Here is a tiny trained network, its code and every weight. The questions are about switching its units off for an input and a class, where a switched-off unit gives its printed mean instead of its output.

import numpy as np


def w(rows, s, z=0):
    codes = np.array(rows[::2]) - 128.0
    scale = np.full(codes.shape[1], s)
    scale[-1] = z or s
    return codes * scale


def f(y):
    return np.maximum(y, 0)


def log_softmax(a):
    a = a - a.max(-1, keepdims=True)
    return a - np.log(np.exp(a).sum(-1, keepdims=True))


def net(x, mask):
    res = np.array(x, float).reshape(1, 4) / 4 @ E
    y = f(res @ A[0][:, :-1].T + A[0][:, -1])
    res = res + np.where(mask, y, B[0][:, -1]) @ B[0][:, :-1]
    return log_softmax(res[-1] @ U[:, :-1].T + U[:, -1])


A, B = {}, {}
E = w([
[83,192,156,158,217],'x0',
[254,158,188,69,169],'x1',
[180,75,141,232,115],'x2',
[132,53,53,105,190],'x3',
],0.0096)
A[0] = w([
[212,147,193,86,64,173],'N1',
[58,164,115,146,90,117],'N2',
[51,100,63,123,158,218],'N3',
[46,136,118,127,101,143],'N4',
[49,83,58,159,118,160],'N5',
[131,126,129,104,115,81],'N6',
[165,41,92,131,141,212],'N7',
[131,165,156,201,108,134],'N8',
[195,124,152,38,35,147],'N9',
[63,178,89,95,121,104],'N10',
[111,69,65,140,119,118],'N11',
[120,48,102,248,91,206],'N12',
[212,117,155,141,82,189],'N13',
[125,166,189,190,101,124],'N14',
[152,168,148,70,182,235],'N15',
[168,73,115,125,181,253],'N16',
[185,128,179,190,99,202],'N17',
[179,137,162,86,248,209],'N18',
[62,166,156,148,88,214],'N19',
[83,153,150,189,86,175],'N20',
],0.011,0.0052)
B[0] = w([
[109,188,82,132,90,222],'N1',
[96,115,172,130,155,184],'N2',
[123,110,158,62,138,238],'N3',
[98,114,171,104,163,194],'N4',
[106,74,129,70,133,229],'N5',
[132,143,133,126,131,134],'N6',
[184,107,101,112,91,208],'N7',
[84,121,115,200,164,180],'N8',
[98,178,104,80,67,212],'N9',
[90,151,182,115,167,188],'N10',
[137,93,101,70,110,186],'N11',
[151,7,105,145,135,245],'N12',
[141,143,65,153,70,210],'N13',
[94,141,102,186,151,186],'N14',
[164,195,188,110,136,221],'N15',
[188,132,137,109,122,213],'N16',
[137,134,66,196,118,213],'N17',
[195,170,184,119,138,239],'N18',
[18,129,163,136,168,204],'N19',
[62,100,118,148,148,194],'N20',
],0.012,0.011)
U = w([
[30,140,207,74,223,141],'0',
[48,158,70,165,104,50],'1',
[118,24,98,1,120,174],'2',
[225,70,72,187,99,15],'3',
[218,171,194,74,200,251],'4',
[67,35,104,206,166,196],'5',
[124,204,74,59,22,157],'6',
[118,199,108,218,200,8],'7',
],0.0078,0.0016)

Each question gives the input, the list of numbers given to net, and the class t.
The units are the neurons (one row each of A and B). Each row of codes is followed by its name. A weight is (code - 128) times the scale printed after its matrix; where a second scale follows, it is the last column's (A, B and U).
mask holds one flag per neuron, in row order. A switched-off neuron (its flag False) gives its mean, the last column of its row in B, instead of its output. The means were averaged over made-up inputs and are rounded, as every weight is.
A unit's drop is (log p(t) with every unit on - log p(t) with that unit switched off) / (log p(t) with every unit on - log p(t) with every unit switched off).
The circuit of an input: a set's keep is (log p(t) with only the set's units on - log p(t) with every unit switched off) / (log p(t) with every unit on - log p(t) with every unit switched off). Starting from the 12 units with the biggest drops (on a tie, the unit counted first), units are removed one at a time, each time the one whose removal leaves the highest keep (on an exact tie, the one counted first), for as long as the keep stays at least 0.8.
circuit, biggest first: the units of the circuit, biggest drop first
most important unit: the unit with the biggest drop
k most important neurons: the k neurons with the biggest drops, biggest first
drop of u: that unit's drop, to one decimal
input [-5,7,4,8], class 6: circuit, biggest first => [N9, N13]
input [-2,1,-6,8], class 4: most important unit => N12
input [2,0,4,-7], class 5: circuit, biggest first => [N15, N8]
input [-1,0,6,-4], class 5: circuit, biggest first => [N12, N8]
input [2,-3,0,0], class 0: circuit, biggest first => [N13, N7]
input [-3,0,-8,-4], class 0: circuit, biggest first => [N10, N19]
input [0,0,-3,-4], class 0: circuit, biggest first => [N19, N7]
input [-4,6,8,-7], class 6: 2 most important neurons => [N1, N9]
input [0,3,-7,0], class 4: circuit, biggest first => [N15, N18]
input [7,0,-4,5], class 4: circuit, biggest first => [N18, N19]
input [-2,-7,6,1], class 2: 2 most important neurons => [N5, N11]
input [-3,7,-5,2], class 6: 2 most important neurons => [N9, N1]
input [0,6,-1,0], class 6: 3 most important neurons => [N1, N9, N13]
input [-3,6,-7,0], class 6: circuit, biggest first => [N9]
input [-3,7,-5,5], class 6: 2 most important neurons => [N9, N1]
input [4,4,-5,-3], class 4: 2 most important neurons => [N18, N15]
input [8,2,6,5], class 4: 2 most important neurons => [N18, N13]
input [2,8,4,-8], class 7: drop of N11 => 0.1
input [-8,-7,6,-4], class 5: drop of N3 => 0.0
input [-7,-4,4,-7], class 5: most important unit => N12
input [8,7,5,-3], class 7: drop of N14 => 0.1
